Below is a small trained network, with its code and all its weights. Each question gives an input and a class and asks what happens when units are switched off, that is, made to give their printed mean instead of their output.

import numpy as np


def w(rows, s, z=0):
    codes = np.array(rows[::2]) - 128.0
    scale = np.full(codes.shape[1], s)
    scale[-1] = z or s
    return codes * scale


def norm(h):
    return h / np.sqrt((h * h).mean(-1, keepdims=True) + 1e-5)


def f(y):
    return np.maximum(y, 0)


def log_softmax(a):
    a = a - a.max(-1, keepdims=True)
    return a - np.log(np.exp(a).sum(-1, keepdims=True))


def net(x, mask):
    res = np.array(x, float).reshape(1, 5) / 4 @ E
    u = 0
    for l in range(2):
        y = f(norm(res) @ A[l][:, :-1].T + A[l][:, -1])
        res = res + np.where(mask[u : u + 15], y, B[l][:, -1]) @ B[l][:, :-1]
        u += 15
    return log_softmax(norm(res)[-1] @ U[:, :-1].T + U[:, -1])


A, B = {}, {}
E = w([
[72,173,59,207],'x0',
[128,126,128,127],'x1',
[215,48,43,217],'x2',
[176,130,2,79],'x3',
[129,128,127,129],'x4',
],0.0064)
A[0] = w([
[183,137,85,60,118],'L0N0',
[248,82,150,156,66],'L0N1',
[127,162,158,54,186],'L0N2',
[183,66,161,161,108],'L0N3',
[139,84,154,153,2],'L0N4',
[183,76,129,124,43],'L0N5',
[127,175,61,111,97],'L0N6',
[189,129,213,159,115],'L0N7',
[151,123,88,203,151],'L0N8',
[109,125,123,168,29],'L0N9',
[67,170,120,119,149],'L0N10',
[132,170,53,81,132],'L0N11',
[163,133,102,108,39],'L0N12',
[154,114,161,171,76],'L0N13',
[128,190,121,224,192],'L0N14',
],0.015,0.0057)
B[0] = w([
[130,57,57,79,229],'L0N0',
[142,189,134,121,240],'L0N1',
[107,14,77,228,254],'L0N2',
[125,195,190,136,216],'L0N3',
[150,188,146,154,144],'L0N4',
[144,171,134,92,180],'L0N5',
[114,234,157,156,202],'L0N6',
[125,186,117,176,214],'L0N7',
[82,83,228,90,250],'L0N8',
[167,73,230,127,141],'L0N9',
[205,221,113,72,212],'L0N10',
[96,240,137,80,234],'L0N11',
[122,81,149,94,149],'L0N12',
[133,148,185,163,164],'L0N13',
[2,77,91,70,253],'L0N14',
],0.0092,0.0067)
A[1] = w([
[93,97,143,250,195],'L1N0',
[81,112,126,76,196],'L1N1',
[84,153,96,114,107],'L1N2',
[177,116,105,143,61],'L1N3',
[194,163,109,88,132],'L1N4',
[147,78,50,51,141],'L1N5',
[157,172,57,140,255],'L1N6',
[158,206,123,161,85],'L1N7',
[70,170,98,138,72],'L1N8',
[66,181,137,115,165],'L1N9',
[153,133,98,136,49],'L1N10',
[136,88,93,117,107],'L1N11',
[200,165,109,25,79],'L1N12',
[112,172,137,132,123],'L1N13',
[107,102,50,103,35],'L1N14',
],0.014,0.0038)
B[1] = w([
[88,75,141,2,214],'L1N0',
[176,79,73,151,231],'L1N1',
[151,116,152,200,194],'L1N2',
[136,112,140,93,132],'L1N3',
[68,156,163,86,175],'L1N4',
[112,161,71,205,204],'L1N5',
[142,102,217,123,196],'L1N6',
[146,170,187,132,168],'L1N7',
[154,105,115,159,193],'L1N8',
[249,138,74,176,254],'L1N9',
[162,100,128,89,131],'L1N10',
[151,141,157,162,149],'L1N11',
[57,35,204,85,205],'L1N12',
[114,115,115,153,181],'L1N13',
[202,96,68,150,169],'L1N14',
],0.009)
U = w([
[13,55,200,9,254],'0',
[128,72,58,154,47],'1',
[113,248,201,108,99],'2',
],0.016,0.00099)

Each question gives the input, the list of numbers given to net, and the class t.
The units are the neurons (one row each of A and B). Each row of codes is followed by its name. A weight is (code - 128) times the scale printed after its matrix; where a second scale follows, it is the last column's (A, B and U).
mask holds one flag per neuron, layer by layer. A switched-off neuron (its flag False) gives its mean, the last column of its row in B, instead of its output. The means were averaged over made-up inputs and are rounded, as every weight is.
A unit's drop is (log p(t) with every unit on - log p(t) with that unit switched off) / (log p(t) with every unit on - log p(t) with every unit switched off).
The circuit of an input: a set's keep is (log p(t) with only the set's units on - log p(t) with every unit switched off) / (log p(t) with every unit on - log p(t) with every unit switched off). Starting from the 12 units with the biggest drops (on a tie, the unit counted first), units are removed one at a time, each time the one whose removal leaves the highest keep (on an exact tie, the one counted first), for as long as the keep stays at least 0.8.
circuit, biggest first: the units of the circuit, biggest drop first
k most important neurons: the k neurons with the biggest drops, biggest first
k most important neurons of layer l: the k neurons of layer l with the biggest drops, biggest first
drop of u: that unit's drop, to one decimal
input [-1,-1,-5,8,8], class 1: circuit, biggest first -> [L0N2]
input [3,-2,-2,0,4], class 1: 2 most important neurons -> [L0N14, L0N3]
input [4,3,-1,8,3], class 2: 3 most important neurons -> [L0N11, L0N6, L0N2]
input [5,5,0,-8,-1], class 1: 3 most important neurons -> [L0N14, L1N9, L0N2]
input [3,-4,0,-5,3], class 1: 2 most important neurons -> [L0N14, L0N2]
input [0,-2,3,6,-2], class 0: 2 most important neurons -> [L1N12, L0N2]
input [1,8,-2,7,-4], class 2: 3 most important neurons -> [L0N11, L0N6, L0N14]
input [0,-2,3,-2,3], class 2: 2 most important neurons of layer 0 -> [L0N2, L0N1]
input [-7,2,4,2,-8], class 0: 2 most important neurons -> [L1N12, L0N0]
input [-5,-6,8,-7,-4], class 2: drop of L0N13 -> 0.0
input [-3,2,7,8,2], class 0: drop of L1N12 -> 0.2
input [-1,-5,4,5,-6], class 0: drop of L0N14 -> 0.1
